Below is a small trained network, with its code and all its weights. Each question gives an input and a class and asks what happens when units are switched off, that is, made to give their printed mean instead of their output.

import numpy as np


def w(rows, s, z=0):
    codes = np.array(rows[::2]) - 128.0
    scale = np.full(codes.shape[1], s)
    scale[-1] = z or s
    return codes * scale


def f(y):
    return np.maximum(y, 0)


def log_softmax(a):
    a = a - a.max(-1, keepdims=True)
    return a - np.log(np.exp(a).sum(-1, keepdims=True))


def net(x, mask):
    res = np.array(x, float).reshape(1, 8) / 4 @ E
    y = f(res @ A[0][:, :-1].T + A[0][:, -1])
    res = res + np.where(mask, y, B[0][:, -1]) @ B[0][:, :-1]
    return log_softmax(res[-1] @ U[:, :-1].T + U[:, -1])


A, B = {}, {}
E = w([
[229,157,254],'x0',
[134,138,120],'x1',
[156,175,96],'x2',
[123,119,137],'x3',
[102,86,159],'x4',
[130,125,127],'x5',
[197,52,47],'x6',
[119,114,139],'x7',
],0.0081)
A[0] = w([
[64,179,212,174],'n0',
[195,172,222,64],'n1',
[122,192,60,101],'n2',
[39,99,109,149],'n3',
[219,68,62,168],'n4',
[196,128,91,166],'n5',
[143,154,185,143],'n6',
[77,133,165,94],'n7',
[233,109,206,49],'n8',
[93,242,162,114],'n9',
[173,127,64,178],'n10',
[172,92,231,83],'n11',
[138,16,180,252],'n12',
[35,121,20,95],'n13',
[163,46,118,193],'n14',
[254,188,207,54],'n15',
[127,24,139,247],'n16',
[134,172,99,104],'n17',
[129,235,111,102],'n18',
[238,101,222,69],'n19',
[167,188,107,180],'n20',
[12,228,179,80],'n21',
[74,203,174,117],'n22',
[225,47,107,96],'n23',
[203,177,186,49],'n24',
[197,138,194,95],'n25',
[192,56,34,114],'n26',
],0.0097,0.0041)
B[0] = w([
[95,174,132,226],'n0',
[171,52,186,230],'n1',
[89,84,124,174],'n2',
[204,86,38,208],'n3',
[42,178,214,229],'n4',
[58,188,187,186],'n5',
[194,134,32,191],'n6',
[117,113,120,159],'n7',
[133,45,96,224],'n8',
[88,118,206,208],'n9',
[143,157,181,194],'n10',
[157,64,75,215],'n11',
[180,192,132,232],'n12',
[183,24,76,248],'n13',
[92,247,238,206],'n14',
[109,52,93,254],'n15',
[156,223,108,224],'n16',
[187,58,96,147],'n17',
[151,106,150,179],'n18',
[150,52,65,243],'n19',
[149,214,100,183],'n20',
[67,125,134,225],'n21',
[88,145,210,199],'n22',
[12,160,159,206],'n23',
[137,69,140,206],'n24',
[187,80,88,210],'n25',
[2,97,169,224],'n26',
],0.0046,0.0075)
U = w([
[111,66,87,5],'0',
[34,179,255,58],'1',
[106,171,174,250],'2',
[101,169,162,201],'3',
],0.0082,0.0025)

Each question gives the input, the list of numbers given to net, and the class t.
The units are the neurons (one row each of A and B). Each row of codes is followed by its name. A weight is (code - 128) times the scale printed after its matrix; where a second scale follows, it is the last column's (A, B and U).
mask holds one flag per neuron, in row order. A switched-off neuron (its flag False) gives its mean, the last column of its row in B, instead of its output. The means were averaged over made-up inputs and are rounded, as every weight is.
A unit's drop is (log p(t) with every unit on - log p(t) with that unit switched off) / (log p(t) with every unit on - log p(t) with every unit switched off).
The circuit of an input: a set's keep is (log p(t) with only the set's units on - log p(t) with every unit switched off) / (log p(t) with every unit on - log p(t) with every unit switched off). Starting from the 12 units with the biggest drops (on a tie, the unit counted first), units are removed one at a time, each time the one whose removal leaves the highest keep (on an exact tie, the one counted first), for as long as the keep stays at least 0.8.
circuit, biggest first: the units of the circuit, biggest drop first
top k neurons: the k neurons with the biggest drops, biggest first
drop when u is switched off: that unit's drop, to one decimal
input [-8,-6,4,-4,0,-4,-8,-1], class 0: circuit, biggest first => [n13]
input [-5,5,-3,-8,-7,2,8,7], class 1: circuit, biggest first => [n4, n26, n14]
input [-8,-4,8,1,1,2,-8,-3], class 0: top 4 neurons => [n13, n3, n14, n4]
input [8,-2,-7,-6,7,3,4,0], class 0: circuit, biggest first => [n19, n11]
input [5,4,-1,-2,-4,-1,6,3], class 1: circuit, biggest first => [n4, n23]
input [-5,1,6,-2,2,5,6,3], class 1: top 2 neurons => [n4, n26]
input [-8,1,-6,-3,1,-5,-7,-5], class 0: top 2 neurons => [n13, n3]
input [-2,5,-5,-7,-4,3,4,1], class 1: drop when n21 is switched off => 0.0
input [-1,1,0,-3,-4,6,6,3], class 1: drop when n4 is switched off => 0.1
input [4,-6,-7,-3,-5,-4,0,-4], class 0: drop when n11 is switched off => 0.1
